Here is a tiny trained network, its code and every weight. The questions are about switching its units off for an input and a target symbol, where a switched-off unit gives its printed mean instead of its output.

import numpy as np


def w(rows, s, z=0):
    codes = np.array(rows[::2]) - 128.0
    scale = np.full(codes.shape[1], s)
    scale[-1] = z or s
    return codes * scale


def norm(h):
    return h / np.sqrt((h * h).mean(-1, keepdims=True) + 1e-5)


def f(y):
    return np.maximum(y, 0)


def softmax(a):
    e = np.exp(a - a.max(-1, keepdims=True))
    return e / e.sum(-1, keepdims=True)


def log_softmax(a):
    a = a - a.max(-1, keepdims=True)
    return a - np.log(np.exp(a).sum(-1, keepdims=True))


def net(x, mask):
    ids = ['ΣΦγεζηξπτψ'.index(c) for c in x.split()]
    T = len(ids)
    res = E[ids] + P[:T]
    q, k, v = (norm(res) @ M[0].T for M in (Q, K, V))
    z = softmax(np.where(np.tri(T) > 0, q @ k.T / 2**0.5, -1e9)) @ v
    res = res + np.where(mask[0], z, O[0][:, -1]) @ O[0][:, :-1]
    y = f(norm(res) @ A[0][:, :-1].T + A[0][:, -1])
    res = res + np.where(mask[1:9], y, B[0][:, -1]) @ B[0][:, :-1]
    return log_softmax(norm(res)[-1] @ U[:, :-1].T + U[:, -1])


Q, K, V, O, A, B = {}, {}, {}, {}, {}, {}
E = w([
[145,110,72,83],'Σ',
[113,157,105,168],'Φ',
[128,78,73,102],'γ',
[111,136,97,162],'ε',
[169,180,31,65],'ζ',
[99,177,102,193],'η',
[86,132,252,189],'ξ',
[142,107,72,90],'π',
[128,179,77,155],'τ',
[99,88,94,170],'ψ',
],0.021)
P = w([
[139,158,90,156],'0',
[49,182,118,124],'1',
[1,208,99,99],'2',
[163,114,102,139],'3',
[213,101,73,164],'4',
[106,125,154,143],'5',
[1,182,175,126],'6',
[129,119,149,139],'7',
[176,98,142,133],'8',
[133,133,172,124],'9',
[91,116,76,105],'10',
[133,112,113,128],'11',
],0.0078)
Q[0] = w([
[8,161,92,78],'H1',
[102,113,189,107],'H1',
],0.018)
K[0] = w([
[249,94,175,176],'H1',
[157,141,39,172],'H1',
],0.016)
V[0] = w([
[132,128,86,5],'H1',
[29,2,57,170],'H1',
],0.018)
O[0] = w([
[78,118,113,21,142],'H1',
[6,98,64,202,249],'H1',
],0.015,0.012)
A[0] = w([
[107,141,131,89,218],'N1',
[171,117,161,218,250],'N2',
[87,68,92,207,223],'N3',
[31,103,195,154,216],'N4',
[167,95,17,131,209],'N5',
[82,92,255,143,145],'N6',
[142,147,40,42,79],'N7',
[140,44,99,119,101],'N8',
],0.018,0.0016)
B[0] = w([
[128,105,121,143,152],'N1',
[63,107,170,42,189],'N2',
[219,91,157,140,252],'N3',
[185,193,88,99,199],'N4',
[94,202,163,165,199],'N5',
[128,182,214,254,136],'N6',
[211,100,136,157,180],'N7',
[108,203,149,117,158],'N8',
],0.019,0.017)
U = w([
[152,240,180,79,127],'Σ',
[218,50,198,161,99],'Φ',
[159,106,86,40,137],'γ',
[142,149,79,52,124],'ε',
[254,57,105,53,127],'ζ',
[36,63,136,245,102],'η',
[204,35,141,223,144],'ξ',
[168,112,183,163,87],'π',
[107,113,159,111,40],'τ',
[33,85,63,153,255],'ψ',
],0.0095,0.0052)

Each question gives the input, a string of symbols that net reads in full, and the target symbol t.
The units are the heads (2 rows each of Q, K, V and O) and the neurons (one row each of A and B). Each row of codes is followed by its name. A weight is (code - 128) times the scale printed after its matrix; where a second scale follows, it is the last column's (O, A, B and U).
mask holds one flag per unit, heads first, then neurons. A switched-off unit (its flag False) gives its mean, the last column of its rows in O or B, instead of its output. The means were averaged over made-up inputs and are rounded, as every weight is.
A unit's drop is (log p(t) with every unit on - log p(t) with that unit switched off) / (log p(t) with every unit on - log p(t) with every unit switched off).
The circuit of an input: a set's keep is (log p(t) with only the set's units on - log p(t) with every unit switched off) / (log p(t) with every unit on - log p(t) with every unit switched off). Starting from all 9 units, units are removed one at a time, each time the one whose removal leaves the highest keep (on an exact tie, the one counted first), for as long as the keep stays at least 0.8.
circuit, biggest first: the units of the circuit, biggest drop first
unit that matters most: the unit with the biggest drop
top k neurons: the k neurons with the biggest drops, biggest first
drop when u is switched off: that unit's drop, to one decimal
input γ ε ζ π ζ Σ Σ, target ζ: top 2 neurons : [N7; N2]
input ε Σ Σ, target ξ: unit that matters most : N3
input ε ζ ξ π ξ γ ξ γ Σ, target Σ: circuit, biggest first : [N2; H1; N7]
input ζ ζ γ τ Φ η Φ, target Φ: top 2 neurons : [N5; N2]
input ε ε τ, target ξ: top 3 neurons : [N3; N8; N5]
input γ ε π τ γ γ Φ ξ Σ ψ ζ, target Σ: circuit, biggest first : [H1; N3; N2]
input ζ π π, target ζ: circuit, biggest first : [H1; N7]
input ζ γ τ, target ζ: circuit, biggest first : [H1; N7]
input γ ζ γ ξ, target Σ: top 3 neurons : [N4; N6; N7]
input Φ ε ζ Σ ζ Φ ψ, target ζ: top 2 neurons : [N5; N7]
input Φ Σ Φ Φ η η, target Φ: top 3 neurons : [N2; N5; N3]
input η ζ γ τ ζ π τ, target ζ: circuit, biggest first : [H1; N5]
input γ ε ζ ε ε ζ, target ξ: top 3 neurons : [N7; N4; N2]
input η τ τ τ γ, target Σ: top neuron : [N5]
input ε π Σ γ ζ Φ ε, target ζ: circuit, biggest first : [N5; H1]
input π η γ γ ε ξ γ Φ τ ζ ε, target Φ: circuit, biggest first : [H1; N2]
input ε ε γ γ ε γ Φ, target ξ: top 2 neurons : [N3; N5]
input γ ζ ε γ Φ η ψ, target Φ: top 3 neurons : [N3; N2; N5]
input Σ ψ ζ ζ ζ ζ, target ζ: top 3 neurons : [N7; N4; N3]
input ξ ψ ε ε π γ γ ζ ε η, target Φ: top 4 neurons : [N5; N2; N8; N4]
input γ π γ Σ ζ, target ψ: top neuron : [N3]
input ζ ψ ε, target ζ: drop when N5 is switched off : 0.1
input γ ζ γ π τ ζ ψ Φ Σ ξ ζ, target Σ: drop when H1 is switched off : 1.7
input ξ η τ ε Φ ζ ζ γ γ, target Σ: drop when N5 is switched off : 0.2
